[ -2   1  -1   5  -2  14  18  -7   2   6   1  -3   3  -3  -3   7   1  -4
  -3   1   0   4  -3  -7   1 -21   2  39   4 -20   7  -3  -3   3   7]
Q403
[  7  -3   5   2   1  -1  10 -14  -1   7  -1   4  -1  -2 -12   0   2  15
   4  -9  -4   4 -11 -13   0 -25   1  26   0  -3  -5  -9   0   1  -5]
Q403
[  5  -7   5  -2  -3  -8  21  -4   3   2  -4   4  -2  -1   4  16  -8  11
  -6   1  11   4  -4   1   0 -20  -4   5   4 -33  11  -8   2   7  -3]
Q403
[ 12  -1   1   9  -2  -1  43   1   4  12 -11   4  -3 -12  -3  35  18   8
  -3  -7  -8   5 -13 -18  -6 -30  13  29   7 -30  -8  -3   6  10  -8]
Q403
[  5  -2   2  -2  -8  11  18   7  -3  10   2   0   0  -8   4   2  -6  38
  -5  -7   9   6  -7  -7   0 -31   5  20  -9 -18  -4  -8  27   2  -5]
Q403
[  0  -3   5   6  -2  -6  25 -10   8   2  -3   1   1 -11 -10  12  -7   9
   0   2   6  11  -2   4  -2 -23  -4  15  -1 -20   8   5  -3   9  -6]
Q403
[  1  21  -3  -5  -7  -5  23 -13   3   2  -1   6   5  -6 -15  10   1   9
  -5  -7 -10   4  -9 -17   1  -6   6  26   9 -20   1  -4  -2  12   0]
Q403
[ -2   3  -3  -1  -6  -1  24  -6   4  -1  -3   2   5  -1  -9  10  -6   2
   6   3   7   4  -9  -1   0 -17   9  13   8 -25   8  27  -1   7   2]
Q403
[-13  -4   2  10  -1 -14  17  -8   4   3   9   3   5  -4  -3   3  -1  13
   1  10 -14   6  -7  -5  -3 -25   1  28   2 -25  11  -1   5   5  -2]
Q403
[  4  -2  -5   8   6   1  43  15  10  14  -1   4  -4  -7  -2   2  10   7
  -2   3   1   8 -13 -26   1 -22   7   4  12 -29  -5  -8   3   2  13]
Q519
[  2  11   1   0  13   2  14  -1  -2  10   2  -1   0  -7  -1   8  11  14
   1   7 -10  10  -8  -5  -3 -26  -3  17  14 -23  -5 -11  -1   2   3]
Q403
[ -2   4   2   7  -7   5  28  -3   6  -5   7   4  -2  -4 -11  19  -7  -2
  -1  -8  -4   5  -2   5  -3   0   6  29   6  -2   8   5  -5   5   3]
Q403
[ -1   8   7   7   3   1  18  11  10  -9   0   1   7  -3   1  13  -1   7
   4   5  -6   1  -3   2   1 -21   5  29  19 -23  12   0   4   5  -3]
Q403
[  2   3  -1  -3  -9  -1   8 -16   4   7  -3   5   6   5  -1   5  -6  -4
  -2   2   4   0  11   0   1   8   4 -11  -2  -5   7   5   5   0  -5]
Q403
[ -2  -2   3  -2  -4   8  20  -2   0  -5   4   2   2  -1   4   8  -8  11
  -1 -15   4   1  -9  -6  -5 -27  11  16  13 -27   6   0  -4  -2  -5]
Q403
[ -4   0  -1   1 -10  -5  -3 -13   6   4  -4  -2   5   4 -18  -1   4  -5
   1   2   0   4  -1  -6   1   6  -1  10  -5  -3  -2  -4  -3   2   9]
Q80
[  3   0  -4   4   6  -5  31  -2  -2   7   2   4   4   0 -12   6  -1   8
   3   7  -4   5  -7  -8  -2  -5   9  18   7  -5   5  -3   2   4  -3]
Q519
[  5   0  -6  15  -3   2  30   5   2  14   5 -14   8 -10   2  -4   5   4
  -2  -1  -1   3  -8  -8  -1 -27   1  21   5 -23   8  -6   2   6  -3]
Q519
[ -1   6  -9   5  -9   0  19  18   8   8   0   3   9  -8   6   6   0   2
  -1   3   4   3   1  -4   0 -22  -1   6   8 -20   4   7   5   3   5]
Q519
[ -3  -1  -2  10  -2  -5   3 -11   6   4   0   2   4   3   0   5   1 -11
   1   2  -6  -6  -7  -6  -3   5   0  10   0   7  -8   0  -5   3   8]
Q519
